Each row is followed by its class.
[ -7.1  -6.1  -0.3  12.1  17.3   5.9   9.6  -5.7  -8.3 -19.6  10.1   2.1
 -13.2  27.4   1.4  -8.1  14.8  -1.2  -0.1   9.4  -7.7  -3.5 -14.3   2.4
 -10.8 -26.0  10.1   5.3   0.2   2.9  12.3  -9.2   2.0  12.5   1.1 -31.5] : bf
[  0.0  -7.1   8.7  -7.4   2.1  -3.4  -4.7 -20.5  -3.2 -13.7  19.2  11.6
   0.2   6.8  11.5  -3.0  -5.9  11.5  -7.3   2.7   0.1  10.9  -4.6 -36.4
   9.6  -5.5  12.5  22.1   5.2  -9.2  23.4  22.2  16.6  12.7  -0.2 -12.7] : Mj
[ 10.6 -11.2  10.3   1.8  -4.7   1.1 -12.7 -24.3 -10.1 -10.6   1.7  -4.3
  -6.8   7.4 -15.1  11.8  -0.6  15.5   3.4  15.3  -9.7  -1.5  -2.4  -6.8
   6.9  10.7  12.4   2.5   5.4  -1.2  27.6  -9.5  -1.8  38.4   3.5  14.0] : bf
[  7.8  -1.8  -9.1  13.3  35.9  -7.6  18.8   4.6  -6.8  31.2  14.5 -33.8
  -3.2  13.2   7.4  29.6   6.7   2.1   6.9  15.6  25.4  -9.9   5.9  -2.8
  -2.3  29.3  10.0  -2.8 -19.4   9.4 -11.3  -1.9   4.0  36.1   7.1  12.2] : tb
[  0.7  -3.0  -2.8   8.3  36.6  -4.7  13.9   4.6  -6.4  33.7   8.9 -28.5
   4.9  -7.8   7.7  22.8   9.5 -15.7   3.5   3.2  10.7  -4.6  12.4  -2.3
  11.6   9.9  -3.8 -10.9 -17.4  -5.5 -25.3  -7.6  -1.2  26.4   0.5  19.9] : tb
[ -8.0 -11.8   6.9  -1.4   4.4 -12.2  -5.9 -37.3  -1.4 -29.7   5.7  -7.8
 -20.5   8.1   0.4  -2.4  -5.5  23.5  -0.2  13.2  -4.1  18.6  -3.6 -19.6
   8.6   4.8  17.4  20.9  55.6  16.0  50.0   8.0  20.6  39.2   8.6  10.2] : Lq
[  3.7 -11.0  -2.1   8.6   8.3  -6.8   1.7 -33.8  -6.8 -25.9   8.2 -12.5
 -24.7   0.0  -3.8  23.9 -10.6  19.3   0.6  12.0   2.2   4.6   1.5   4.5
   1.3   9.8  17.8  -0.2  39.5  16.3  40.9 -10.8  -0.2  43.1  14.5  23.6] : Lq
[  5.2 -11.1  16.8  -5.4  13.0  -4.1  -3.0 -26.2   0.5   4.6   2.4  -2.2
   7.4 -33.1  -0.5   5.7  -8.3 -12.6  -2.4 -34.1  -6.8   3.7   3.0  -5.6
  11.7  -5.8  -4.0  -3.8  26.4 -14.6 -15.5  -4.9  18.4  22.2   2.4  34.1] : Nl
[-15.6 -15.8  -6.2  15.9  42.6 -16.6  25.2 -17.3  -7.0   6.8  22.0 -40.2
   5.9  -1.2   2.1  23.7   8.3 -11.9  -5.4   7.2  10.4   8.5   3.0 -27.2
   8.0  -5.7   7.8   9.8   1.2  -3.2 -11.6  -2.8  14.7  53.3   5.3   6.8] : tb
[  4.4  -5.6   4.1  -5.1  19.3  -3.3   4.9 -32.8   6.4 -20.9  10.3 -10.8
 -18.1  -2.1   5.0  -0.2  -7.4  10.5   3.8  -6.5   9.5  14.5  -1.3 -28.1
   5.3  10.8  14.3  23.3  36.0  -1.2  34.0  17.7  30.4  35.8  13.3  13.9] : Lq
[ -0.4 -24.9   7.7   2.7  26.4  -2.4   5.9 -29.8  -5.9 -12.6  12.8 -11.8
   1.6 -11.6  -0.7  11.3  -4.0   8.7  -5.1   2.6  -4.4  10.4   1.3 -12.3
  13.5  -5.6  13.9   8.4   6.9  -8.8  16.5  -2.9   8.1  34.2   8.3  12.7] : Mj
[  8.0  -5.4  -2.7   6.3  11.4 -11.4   2.4 -22.1  -5.3   0.4  -9.5  14.3
  -1.6  -8.8  -3.3  25.2  -7.5   7.0   2.0   0.0   8.4  -1.1   8.3   2.6
  12.8  18.5   1.8  -7.9  40.4   5.0   3.8  -0.5   5.8  26.2  22.4  37.2] : Lq
[ 11.3  -3.6   5.4  13.5  32.0  -0.3   4.2  -3.8  -6.8  -4.0  10.0  -9.4
 -10.6   0.7   5.7   7.0 -18.2  -4.9   5.2   1.2   7.1  -2.7   1.5  18.4
  -7.1  -5.8  12.8   2.8   2.9   6.3   1.1   6.0  10.4  -8.6  11.7  -2.5] : rh
[ -7.5 -21.0   9.2   5.1  28.5   8.9  10.8 -36.9  -4.8 -25.4   3.0   7.3
 -11.6  -0.2  -4.5 -11.7  -6.1   0.9  -4.9  -6.7 -11.9   5.6  -5.6  -2.6
  -2.3 -30.2   5.8  15.2  27.0  -3.3  23.2   3.6  23.6  14.2   4.2  -8.0] : bf
[ -3.5  -5.5  -6.5   4.0  29.9  -8.9  10.6 -24.0  10.2   1.3  13.6 -14.2
  -1.6 -28.5   6.9  14.6 -16.4  -9.5  -0.6 -19.1   8.2  13.6   8.6   0.5
  10.1   1.4  -1.0  -2.6  42.2   3.1  -0.2  14.4  26.3  14.6  12.4  32.7] : Nl
[ -3.6 -10.2  -8.8   3.1  13.5  -4.1   0.1 -18.0 -11.1 -22.2  21.6  -3.7
 -23.4 -10.9   4.1  -1.3 -23.1  12.8  -6.7  18.7  -1.9   4.4   4.1  10.3
   7.4 -11.6  23.7  -2.3  11.7   4.0  37.9   3.5  -5.7  -1.0   6.1   3.7] : bb
[ -1.5 -10.1  -7.1   5.4 -11.8  -4.5   4.7 -18.7  -3.3 -21.9  -1.9  -5.2
  -8.7  15.8  -6.3  29.1   9.0  16.9   4.2   3.4 -12.5   5.7   5.0 -13.8
  15.7  17.9  15.0  -5.9  52.2  20.1  17.3  -2.4  -3.7  63.0   9.6  29.8] : Lq
[-18.0 -17.3   1.6   1.8  -3.9   5.2   5.1 -26.0  -0.4 -33.2   3.4  22.1
  -3.0  14.5   2.8  -9.2   1.3   7.7  -4.6  -4.3  -6.1  15.9  -6.9 -36.1
   7.6 -30.8  12.8  27.5  39.8  -3.4  21.4   8.2  13.9  25.0   4.2 -19.9] : mc
[ -1.8 -17.0   4.1  15.2  49.8  -2.6  17.2 -16.0 -11.7   8.1  17.6 -12.0
  -1.8   0.3   8.1  15.3  -1.0 -14.6  -2.5   0.1  -0.3  -3.6  -2.7   2.8
  -2.3 -14.5  13.6   4.7  -9.3  -4.7  -5.5  -0.1  15.5  28.0   7.9  -7.8] : rh
[-10.9 -17.1  12.0   4.8   1.5   9.3   4.1 -22.1  -1.5 -12.6   9.6  13.2
   6.2   9.2   2.7 -10.0   8.5   1.5  -8.4   2.4 -12.4   8.3 -11.6 -33.3
   3.2 -20.7   8.6  22.1 -10.3 -14.4  10.3   7.9  18.1  16.0  -5.3 -19.6] : Mj
[  7.9  -5.4  -7.4  14.3  29.4   2.9  14.1  -9.5 -13.1   8.3  18.4  -4.3
  -5.6  13.3  15.6  14.2  -8.8   3.5   0.0  13.8  10.5   7.2  12.5 -13.0
   4.3  -3.3  21.6  20.3 -14.5  -4.2   5.6  14.4  12.6  10.9   8.0 -15.4] : rh
[ -5.3 -14.0  -2.9   5.7  21.5  -9.6  20.8 -23.7  -5.5  -3.7  28.1 -24.8
  -0.8 -12.2  14.0  13.8 -10.1   2.2  -3.9   5.6  11.2  15.0  12.0 -45.9
  12.4  -2.4  10.5  28.2   9.0  -3.2  10.7  18.4  13.7  26.4   2.0  -1.4] : Nl
[-62.3 -17.9  10.1  13.4  74.2   4.4  27.1 -74.2  -5.8 -52.1 -14.1 -15.8
 -37.2 -50.9 -18.4 -35.7 -34.0 -23.3 -16.9 -44.0 -37.9  25.4  -9.3  70.2
 -14.3 -74.2   0.9 -16.0  74.2  -3.7  36.1 -31.0  39.6 -19.3  23.3   7.8] : bf
[ -6.2  -5.6  10.0  -9.4  35.0   4.5   1.7 -27.9   7.4  -5.2   1.3 -28.2
 -12.6 -16.0  -3.1 -11.7  -4.4  -3.7  -0.4 -11.2  -9.2   7.0  -1.1   4.7
  -5.9  -1.5  -0.4   4.0   0.4  -8.2  17.6   2.0  26.3  -0.8  -0.6   8.1] : bb
[  2.2  -6.1   3.0  -7.4   6.8  -6.3  -3.6 -35.2   1.2 -27.0   6.1   1.6
 -16.1 -27.0   3.8   0.1 -20.7  12.0   1.0 -11.4  -4.3  18.3   3.9 -12.9
  10.5  -0.3  15.5  12.1  45.9   1.1  25.8  27.8  16.4   4.7   6.1  27.2] : Lq
[-10.9 -17.1  -4.2   3.8  26.6  10.8   8.7 -23.2 -19.1 -32.2  15.9   9.3
 -16.2   8.4   3.4 -10.7  -9.2   6.1  -1.2   6.4  -2.5   6.6  -4.4 -26.3
   2.2 -24.4  23.6  34.3  22.3  -4.4  28.1  19.0  29.1   2.5   3.2 -30.6] : Mj
[-20.3  -3.8  -5.7   3.1   1.0   3.8  13.1   1.2   0.1 -20.9   0.7  20.4
   0.7  26.2   0.5 -14.1  10.9   1.4  -9.6  -0.4   2.9   0.7  -9.7 -32.2
  -2.2 -30.3   9.7  23.5  13.8   5.3  -3.8   1.1   5.6   6.7   2.3 -45.3] : mc
[-11.1  -3.1  16.7  -8.7  23.6   5.8   4.2 -25.8   8.4 -13.1  -6.7 -15.7
  -9.0 -11.1  -7.8 -17.4   0.0  -1.1   3.6 -14.4  -8.8   0.3 -18.4  -4.3
  -4.7  -9.9  -8.2  17.8  -5.0  -7.1  21.6   3.4  28.8  -4.7  -5.1  -6.7] : Mj
[-10.5 -15.0 -10.5  -0.1  -5.2 -13.8   7.7 -12.1   2.2 -12.5  19.4   0.9
   1.8  -9.3   5.6  12.9  -6.6  10.1  -9.2   4.9  13.7  21.1   8.3 -38.9
   9.2  -7.6  13.5  12.8  32.7   6.0   7.8  13.4   5.5  26.2  -0.7  23.9] : Jc
[ -9.5 -10.5  10.9   1.7   8.2  -0.6   5.2 -28.7   7.5  -9.7   2.8 -19.1
  -7.6   2.0  -4.6  -6.0   6.4   8.2  -0.5   2.7  -9.5   7.8  -1.8 -21.0
  -0.5   5.2   6.5  13.9   3.9  -1.9  24.5  -0.4  16.5  23.4  -0.1   0.4] : Mj
[-22.2 -16.2   1.0   0.8  27.3   1.0  14.7 -20.2  -2.6 -17.9  15.9  -1.4
  -0.3  -6.1  -0.8  -8.9   2.9 -13.2 -11.5  -9.6  -5.0  15.1  -6.7 -16.1
   4.1 -41.7  11.0  16.0   8.7  -6.7   7.8   6.9  13.7   7.1   8.3 -25.3] : Mj
[ -4.4  -9.0  -6.6   9.4  12.4 -16.1  16.5 -13.2   1.7   1.4  13.9 -10.1
   7.8  -2.5  11.5  15.8  -7.1   0.9   1.4  -9.1  12.8  10.0   2.2 -36.0
  11.2   8.8   7.0  20.3  24.4  -1.3  -2.5  23.5  22.1  24.2   3.8   6.3] : Nl
[ -1.7 -15.9  19.3  -4.1   4.4  13.6  -2.4 -53.3  -0.6 -33.6   5.0  20.3
  -6.1  -5.7   1.3 -15.6 -19.9  17.3  -1.6 -10.6 -13.4  10.1  -6.0 -24.3
  10.0 -13.4  15.3  29.4  38.7  -8.4  44.3  21.0  31.4   7.7   1.0  -4.5] : Mj

Each row is followed by its class. Each block has new classes.
[ -2.1  24.8  -8.7 -27.2  14.8  -6.6 -40.0  -0.1  19.5 -18.3  16.3  -0.6
 -14.4 -21.2  -5.0  11.4 -16.0   6.7  17.2  -2.7   3.1 -12.0 -12.9   2.0
 -12.1 -61.8  28.0   5.6  11.0  12.3   3.6  13.3  -7.4   1.3 -20.8 -36.3] : F
[  9.8  -9.4  -3.4 -20.3   6.4   5.3  -9.5 -22.8  30.9 -11.7  14.7  16.7
   2.4   5.2  11.3  23.0 -68.3 -14.9   0.8 -25.3   3.5  -8.8  16.0  -4.3
 -21.2 -48.9  46.8   6.9 -39.7  -1.4 -15.2 -11.6  13.7 -16.4   8.0 -52.7] : C
[ -4.1 -16.8 -19.6 -23.1  20.4  17.6 -26.8  -2.9  27.3  -8.3  12.1 -14.7
  -0.8 -12.4   4.6  11.4 -21.0  -9.1   0.1   4.3  -0.4  -4.7  18.3 -13.1
  -5.4 -18.2  -3.9  14.1 -60.7  12.8  -8.6 -29.9  16.5  -8.4  -3.6 -37.3] : C
[-10.9   6.0  10.6   5.8   0.9   9.1  35.0  -0.6   6.1 -20.9  -9.3  -6.5
  13.6  -2.0  -8.8 -20.4  -9.0  11.8 -35.7 -15.2 -12.7 -21.7   0.5  11.3
   6.9 -42.5  10.0   2.3 -19.9  22.0  15.1  13.8  23.9   8.3  25.6 -21.7] : Q
[-10.1  -8.4 -37.4  -1.0  16.5  12.1  16.1   1.4  20.9 -15.8  16.9   8.3
 -14.1   0.6  24.2  40.0 -56.9 -14.2   5.0 -10.4  -3.5 -21.7  14.9 -10.1
 -18.2 -47.4  25.2   7.2 -37.8   7.0 -12.4 -17.5   9.1 -17.5  -7.4 -39.2] : C
[ 16.6  20.9   0.5 -36.0  -5.9  -8.5 -64.9  -9.2  36.2 -25.3 -12.2   7.5
 -15.3  -4.8  -0.2  13.8 -38.0 -28.3  -0.3  -0.4  14.7 -22.5  37.8   9.9
   0.7 -19.5  11.7 -23.6 -42.4 -22.7   1.9  -3.7  -4.1 -31.7   7.3 -30.7] : F
[  4.0  14.3 -26.4 -25.5  53.6  -2.9 -47.4  18.0  18.3 -25.7  -1.5  -0.1
 -21.0  -4.7  -9.2   9.4 -26.0 -15.8  15.7 -26.5  -0.7 -17.3  13.0  -5.3
 -10.4 -54.6   3.0   2.9 -14.1   2.0  -2.7   4.9 -10.5  -2.7  -9.6   0.8] : F
[ -6.7  16.2 -26.9 -17.2  17.1   5.6  -6.9  16.9   5.3 -18.5   5.5  -6.7
 -11.7  11.8  -2.0  18.0 -17.0  10.7   9.5 -18.0  -2.8  -9.5  20.4   3.8
   1.5 -36.7  14.7  17.0 -29.7  -2.4   5.2  -9.1   8.0  -2.8  11.5 -13.5] : F
[  5.9   1.4   9.9  18.0  14.3  11.7 -11.3   6.2   1.4 -21.9  -6.7  -6.5
   2.5   4.9 -28.1 -20.0  -7.9  15.1 -19.3 -39.9  -7.1 -15.0 -11.6  11.2
 -13.6 -21.5  16.1   8.9 -57.9  16.3  13.6  13.8   3.9   8.9  31.5  -7.8] : Q
[  0.6  26.8 -44.5 -17.5  37.5  -1.8  -7.6  29.4 -10.1 -23.1  -2.9  -1.6
 -14.6  10.1  -9.3  -0.9   4.5 -10.1   9.0 -27.8  -9.8   1.0   1.1   1.2
  -5.8 -55.5   4.8  13.2  -3.1  -3.6  37.8   2.5 -20.0 -12.6 -23.6  14.1] : F
[ 18.8   0.1  11.5  20.0  -2.7   7.4 -34.3  -4.9   1.9  -6.1  -4.9  -3.1
 -14.2   3.0  -2.8  12.2 -28.8   6.6  -7.3 -41.2 -13.6   4.3  11.6  -1.7
   4.5 -22.1   6.0   7.5 -65.5   8.1   6.0  -7.1  -7.2  -0.6   4.2 -15.6] : Q
